-102 -211 -198
32 -675 11
-24 -259 258
-196 287 -682
->
-675 11
-259 258

176 179 211 -487
249 177 180 -484
235 257 294 -627
264 264 150 -639
282 154 279 -443
->
177 180
257 294

224 -125 -690
157 -143 -222
-211 46 574
496 -512 -666
->
-143 -222
46 574

76 -370 162 106
-105 -138 -165 -623
136 -158 53 -252
->
-138 -165
-158 53

246 -135 227 384
-5 -261 137 552
-443 40 336 74
-20 -288 70 559
149 -190 198 491
->
-261 137
40 336

-568 286 -265
-254 -3 -234
44 -551 118
->
-3 -234
-551 118
---
204 31 592
147 74 -424
-73 -157 365
->
31 592 204
74 -424 147
-157 365 -73

-528 -17 -396 -301 36 -228
-231 -690 -189 58 -518 -62
-34 -539 23 96 -386 -145
59 -124 -448 -18 96 -415
0 -132 -2 0 20 -179
723 -126 477 446 -257 290
->
-17 -396 -301 36 -228 -528
-690 -189 58 -518 -62 -231
-539 23 96 -386 -145 -34
-124 -448 -18 96 -415 59
-132 -2 0 20 -179 0
-126 477 446 -257 290 723

-525 254 -96 173 89 185 -262 15 -42 -123 77 4 -59 -166 151
-14 84 -133 4 -63 -116 77 21 1 -213 162 -125 63 -169 -62
-406 121 -134 122 204 41 -114 -29 -17 -14 112 3 94 -153 50
->
254 -96 173 89 185 -262 15 -42 -123 77 4 -59 -166 151 -525
84 -133 4 -63 -116 77 21 1 -213 162 -125 63 -169 -62 -14
121 -134 122 204 41 -114 -29 -17 -14 112 3 94 -153 50 -406

-140 -140 -133 305 -294 -369
1 1 -135 -407 -512 -42
-65 -65 -281 -563 -166 -43
-75 -75 256 -546 -128 -170
77 77 -441 135 -409 137
->
-140 -133 305 -294 -369 -140
1 -135 -407 -512 -42 1
-65 -281 -563 -166 -43 -65
-75 256 -546 -128 -170 -75
77 -441 135 -409 137 77

429 186 415 346 -158 89 -13 393 -439 403 182 120 15 -325 -105 182
-168 -5 397 -198 451 -636 -215 -373 132 -295 -49 -100 68 -185 -234 -49
->
186 415 346 -158 89 -13 393 -439 403 182 120 15 -325 -105 182 429
-5 397 -198 451 -636 -215 -373 132 -295 -49 -100 68 -185 -234 -49 -168

-115 -7 277 356 264 64 -32 -404
110 -105 293 111 -202 30 41 191
178 -52 139 330 -89 -243 161 29
60 139 -104 -289 592 244 -466 -114
->
-7 277 356 264 64 -32 -404 -115
-105 293 111 -202 30 41 191 110
-52 139 330 -89 -243 161 29 178
139 -104 -289 592 244 -466 -114 60

16 -113 1 -65 132 -7
-100 -19 -4 -87 -116 -148
34 133 13 21 -58 7
-66 -60 -6 285 -330 194
-106 -82 -5 -135 -70 -168
278 99 -1 16 0 587
-118 -71 -7 -23 -84 -158
-105 -354 -20 290 -223 244
-66 -39 -5 -57 43 -158
29 339 18 -152 -204 -80
->
-113 1 -65 132 -7 16
-19 -4 -87 -116 -148 -100
133 13 21 -58 7 34
-60 -6 285 -330 194 -66
-82 -5 -135 -70 -168 -106
99 -1 16 0 587 278
-71 -7 -23 -84 -158 -118
-354 -20 290 -223 244 -105
-39 -5 -57 43 -158 -66
339 18 -152 -204 -80 29

732 -677
172 176
114 -6
-169 -132
168 -61
-302 486
-326 125
-59 -237
459 -737
->
-677 732
176 172
-6 114
-132 -169
-61 168
486 -302
125 -326
-237 -59
-737 459

-223 28 335 256 138 12 -127 21 517 -29
-155 69 356 275 100 156 -98 25 403 71
-207 13 337 319 98 172 -119 21 633 -67
-226 49 371 309 121 197 -107 18 543 82
-210 107 385 236 139 -42 -139 36 357 48
-128 45 331 225 58 -40 -91 32 384 -69
-215 59 346 226 67 -44 -115 52 369 -58
->
28 335 256 138 12 -127 21 517 -29 -223
69 356 275 100 156 -98 25 403 71 -155
13 337 319 98 172 -119 21 633 -67 -207
49 371 309 121 197 -107 18 543 82 -226
107 385 236 139 -42 -139 36 357 48 -210
45 331 225 58 -40 -91 32 384 -69 -128
59 346 226 67 -44 -115 52 369 -58 -215
---
-178 48 -247 81 -116
-639 284 -652 304 -361
-549 269 -638 176 -264
-478 201 -540 171 -215
-474 214 -571 149 -187
-428 174 -509 175 -177
-639 316 -644 234 -284
-259 -20 -196 81 -50
-293 225 -267 95 -116
-340 199 -548 107 -251
->
-259 -20 -196 81 -50
-178 48 -247 81 -116
-428 174 -509 175 -177
-340 199 -548 107 -251
-478 201 -540 171 -215
-474 214 -571 149 -187
-293 225 -267 95 -116
-549 269 -638 176 -264
-639 284 -652 304 -361
-639 316 -644 234 -284

-487 -304 -224 -458 22 104 125 -72 -672 -537 -159 -93 -178 57
53 -370 -60 46 268 114 -37 198 -150 18 166 229 -223 4
103 -314 41 68 152 309 -38 90 -27 106 29 90 -236 154
-141 132 -209 -157 251 -416 81 110 -182 -130 6 138 51 -378
114 -134 132 99 80 235 -69 25 49 68 52 -13 -196 116
240 -8 310 165 -217 403 -91 -9 157 222 -23 -20 -51 363
->
53 -370 -60 46 268 114 -37 198 -150 18 166 229 -223 4
103 -314 41 68 152 309 -38 90 -27 106 29 90 -236 154
-487 -304 -224 -458 22 104 125 -72 -672 -537 -159 -93 -178 57
114 -134 132 99 80 235 -69 25 49 68 52 -13 -196 116
240 -8 310 165 -217 403 -91 -9 157 222 -23 -20 -51 363
-141 132 -209 -157 251 -416 81 110 -182 -130 6 138 51 -378

47 -251 46 -104 -408 306 -598 336 22 66 -581 -234 -200 -327
-48 -46 -167 -292 -10 46 -609 -55 -17 122 -490 -316 -144 -266
111 -112 222 343 -327 71 624 214 13 -220 370 240 102 16
-62 237 -133 -66 478 -218 214 -317 -39 46 280 91 73 326
->
47 -251 46 -104 -408 306 -598 336 22 66 -581 -234 -200 -327
111 -112 222 343 -327 71 624 214 13 -220 370 240 102 16
-48 -46 -167 -292 -10 46 -609 -55 -17 122 -490 -316 -144 -266
-62 237 -133 -66 478 -218 214 -317 -39 46 280 91 73 326

-32 16 -32 13 31 -11 -1 10 25 5
-21 71 -223 17 263 -96 -35 3 149 15
541 -99 37 -195 16 -250 54 -139 -155 -10
->
541 -99 37 -195 16 -250 54 -139 -155 -10
-32 16 -32 13 31 -11 -1 10 25 5
-21 71 -223 17 263 -96 -35 3 149 15

-146 -124 -133 -256 430 436 -394
329 470 -296 -425 439 624 -207
-52 -215 219 365 182 401 140
-111 -532 -484 542 -116 -476 -547
->
-111 -532 -484 542 -116 -476 -547
-52 -215 219 365 182 401 140
-146 -124 -133 -256 430 436 -394
329 470 -296 -425 439 624 -207

-68 -82 5 -13 105 -40 -19
-135 -130 173 -178 -700 -137 38
20 13 65 53 -98 85 119
-29 -54 -97 -117 -8 -71 -18
->
-135 -130 173 -178 -700 -137 38
-68 -82 5 -13 105 -40 -19
-29 -54 -97 -117 -8 -71 -18
20 13 65 53 -98 85 119

-175 92 296 133 23 -329 161 -170 106 -322 483 224 274 472
136 -144 -561 261 -18 287 -129 125 -291 217 -138 145 1 -158
171 -97 -436 -55 -46 403 -151 131 -329 367 -81 -31 12 -79
->
136 -144 -561 261 -18 287 -129 125 -291 217 -138 145 1 -158
171 -97 -436 -55 -46 403 -151 131 -329 367 -81 -31 12 -79
-175 92 296 133 23 -329 161 -170 106 -322 483 224 274 472

97 -237 131 -59 111 73 -132 100 -142 44 133 50 47
133 -280 95 -82 99 137 -403 143 -207 42 73 15 83
98 -277 344 -375 -318 -82 -185 383 -123 90 59 -33 -93
20 556 -363 37 -273 -413 413 -10 302 -25 -66 -41 68
101 28 -156 -23 46 -458 211 170 224 76 29 111 67
-11 -209 194 114 -127 -34 159 -42 117 -129 -122 -126 -51
-8 -176 303 -15 2 86 -301 52 -154 -96 -30 -61 -13
->
133 -280 95 -82 99 137 -403 143 -207 42 73 15 83
98 -277 344 -375 -318 -82 -185 383 -123 90 59 -33 -93
97 -237 131 -59 111 73 -132 100 -142 44 133 50 47
-11 -209 194 114 -127 -34 159 -42 117 -129 -122 -126 -51
-8 -176 303 -15 2 86 -301 52 -154 -96 -30 -61 -13
101 28 -156 -23 46 -458 211 170 224 76 29 111 67
20 556 -363 37 -273 -413 413 -10 302 -25 -66 -41 68
---
452 -251 -45
-711 -147 272
-325 312 -76
371 -121 -78
136 -273 -104
->
452 -147 -76

244 -60 47 -121
490 -123 -98 -144
-641 9 130 -33
->
244 -123 130

99 113 722 221
151 60 256 -82
77 -23 589 -30
312 319 141 -110
134 78 539 -66
->
99 60 589 -110

-535 28
-502 -53
-112 -73
547 -98
-109 -59
->
-535 -53

195 212 -246
249 -180 -129
-566 -391 90
->
195 -180 90

-45 -215 137 549 -474
0 -210 19 466 -417
60 144 -330 -159 -86
->
-45 -210 -330

603 -233 -68 456
310 10 -427 634
-533 -178 231 -383
->
603 10 231

121 142
-716 283
->
121 283
